Below is a small trained network, with its code and all its weights. Each question gives an input and a class and asks what happens when units are switched off, that is, made to give their printed mean instead of their output.

import numpy as np


def w(rows, s, z=0):
    codes = np.array(rows[::2]) - 128.0
    scale = np.full(codes.shape[1], s)
    scale[-1] = z or s
    return codes * scale


def norm(h):
    return h / np.sqrt((h * h).mean(-1, keepdims=True) + 1e-5)


def f(y):
    return y / 2 * (1 + np.tanh(0.7978845608 * (y + 0.044715 * y**3)))


def log_softmax(a):
    a = a - a.max(-1, keepdims=True)
    return a - np.log(np.exp(a).sum(-1, keepdims=True))


def net(x, mask):
    res = np.array(x, float).reshape(1, 5) / 4 @ E
    u = 0
    for l in range(4):
        y = f(norm(res) @ A[l][:, :-1].T + A[l][:, -1])
        res = res + np.where(mask[u : u + 9], y, B[l][:, -1]) @ B[l][:, :-1]
        u += 9
    return log_softmax(norm(res)[-1] @ U[:, :-1].T + U[:, -1])


A, B = {}, {}
E = w([
[134,191,122,26,250],'x0',
[18,111,117,199,153],'x1',
[73,169,150,73,34],'x2',
[98,60,253,87,181],'x3',
[164,233,126,201,162],'x4',
],0.0057)
A[0] = w([
[95,58,104,81,95,79],'0.n0',
[125,38,186,129,92,29],'0.n1',
[130,99,108,78,111,65],'0.n2',
[158,85,72,141,255,3],'0.n3',
[136,162,98,192,62,48],'0.n4',
[119,120,132,189,161,78],'0.n5',
[143,31,110,158,123,75],'0.n6',
[130,56,193,150,110,57],'0.n7',
[139,171,212,94,133,132],'0.n8',
],0.0092,0.0039)
B[0] = w([
[113,131,135,16,75,202],'0.n0',
[142,24,210,87,56,220],'0.n1',
[186,110,50,104,150,124],'0.n2',
[230,39,75,150,254,208],'0.n3',
[162,119,91,164,81,245],'0.n4',
[53,102,107,160,143,153],'0.n5',
[103,172,207,127,127,207],'0.n6',
[97,13,166,76,96,209],'0.n7',
[118,174,160,144,89,253],'0.n8',
],0.0065,0.0021)
A[1] = w([
[92,139,118,80,92,48],'1.n0',
[109,133,92,145,145,106],'1.n1',
[172,146,84,149,61,37],'1.n2',
[129,132,41,148,82,55],'1.n3',
[45,127,182,210,144,12],'1.n4',
[146,169,190,157,124,106],'1.n5',
[144,191,78,119,146,62],'1.n6',
[123,19,145,2,57,3],'1.n7',
[69,165,102,52,98,63],'1.n8',
],0.0084,0.0031)
B[1] = w([
[111,75,71,126,199,136],'1.n0',
[116,71,142,120,97,127],'1.n1',
[88,216,138,177,115,158],'1.n2',
[170,136,77,239,60,156],'1.n3',
[81,43,95,153,160,155],'1.n4',
[111,93,144,52,111,144],'1.n5',
[169,71,255,148,45,150],'1.n6',
[135,47,143,97,69,254],'1.n7',
[117,159,83,156,128,161],'1.n8',
],0.0048,0.0046)
A[2] = w([
[204,195,194,110,157,71],'2.n0',
[113,64,109,169,213,111],'2.n1',
[115,123,212,215,142,72],'2.n2',
[114,116,108,97,88,123],'2.n3',
[143,99,81,123,248,82],'2.n4',
[93,81,93,172,135,65],'2.n5',
[193,144,88,37,102,144],'2.n6',
[2,167,131,104,134,44],'2.n7',
[202,205,204,127,142,3],'2.n8',
],0.0098,0.0034)
B[2] = w([
[145,209,123,35,147,220],'2.n0',
[143,116,107,181,223,216],'2.n1',
[77,77,30,107,159,183],'2.n2',
[103,73,153,131,203,177],'2.n3',
[204,122,182,149,105,226],'2.n4',
[58,122,155,101,169,160],'2.n5',
[25,93,38,143,181,254],'2.n6',
[103,220,250,169,132,167],'2.n7',
[93,205,3,19,152,195],'2.n8',
],0.007,0.0031)
A[3] = w([
[114,194,136,216,30,155],'3.n0',
[152,164,81,198,47,5],'3.n1',
[199,178,95,90,223,103],'3.n2',
[52,135,95,117,87,90],'3.n3',
[174,56,232,119,69,122],'3.n4',
[232,131,107,142,210,19],'3.n5',
[63,138,177,145,198,69],'3.n6',
[149,163,233,167,164,69],'3.n7',
[132,152,111,1,119,101],'3.n8',
],0.0098,0.003)
B[3] = w([
[195,158,188,126,55,255],'3.n0',
[250,110,110,247,2,199],'3.n1',
[207,158,169,99,164,246],'3.n2',
[179,110,100,130,163,187],'3.n3',
[126,146,238,31,110,238],'3.n4',
[237,63,242,107,192,192],'3.n5',
[47,171,101,227,76,163],'3.n6',
[110,198,209,96,151,141],'3.n7',
[112,167,4,167,126,236],'3.n8',
],0.0068,0.0044)
U = w([
[55,85,123,221,181,2],'0',
[225,127,188,113,225,208],'1',
[157,252,52,35,164,54],'2',
[84,59,213,46,89,215],'3',
[199,166,101,180,46,210],'4',
[77,94,17,68,124,46],'5',
[52,225,214,128,135,64],'6',
],0.017,0.0035)

Each question gives the input, the list of numbers given to net, and the class t.
The units are the neurons (one row each of A and B). Each row of codes is followed by its name. A weight is (code - 128) times the scale printed after its matrix; where a second scale follows, it is the last column's (A, B and U).
mask holds one flag per neuron, layer by layer. A switched-off neuron (its flag False) gives its mean, the last column of its row in B, instead of its output. The means were averaged over made-up inputs and are rounded, as every weight is.
A unit's drop is (log p(t) with every unit on - log p(t) with that unit switched off) / (log p(t) with every unit on - log p(t) with every unit switched off).
The circuit of an input: a set's keep is (log p(t) with only the set's units on - log p(t) with every unit switched off) / (log p(t) with every unit on - log p(t) with every unit switched off). Starting from the 12 units with the biggest drops (on a tie, the unit counted first), units are removed one at a time, each time the one whose removal leaves the highest keep (on an exact tie, the one counted first), for as long as the keep stays at least 0.8.
circuit, biggest first: the units of the circuit, biggest drop first
unit that matters most: the unit with the biggest drop
top k neurons: the k neurons with the biggest drops, biggest first
top k neurons in layer l: the k neurons of layer l with the biggest drops, biggest first
drop when u is switched off: that unit's drop, to one decimal
input [7,-4,2,-7,-8], class 5: circuit, biggest first -> 2.n6
input [1,-7,-3,8,3], class 2: circuit, biggest first -> 2.n8, 0.n8, 3.n8
input [5,0,4,-8,8], class 4: circuit, biggest first -> 3.n1, 1.n3
input [2,8,1,2,5], class 0: top 3 neurons -> 1.n4, 2.n2, 2.n1
input [3,6,5,-4,-4], class 6: top 4 neurons -> 2.n7, 0.n1, 0.n3, 0.n7
input [6,3,-2,-4,-8], class 1: top 2 neurons -> 0.n3, 2.n4
input [7,5,4,-6,2], class 6: top 2 neurons -> 2.n7, 0.n4
input [6,-3,0,3,-5], class 5: top 2 neurons -> 2.n6, 1.n7
input [1,-3,-2,7,8], class 2: top 2 neurons -> 2.n8, 0.n8
input [1,7,0,4,6], class 0: top 2 neurons in layer 2 -> 2.n2, 2.n1
input [5,2,5,-6,6], class 4: top 2 neurons in layer 0 -> 0.n3, 0.n6
input [0,3,-3,-3,-3], class 1: drop when 0.n3 is switched off -> 2.7
input [6,5,-2,-8,2], class 1: drop when 0.n3 is switched off -> 0.2
input [5,7,-3,-2,-8], class 1: unit that matters most -> 0.n3
input [-1,4,-3,4,6], class 0: drop when 0.n5 is switched off -> 0.5
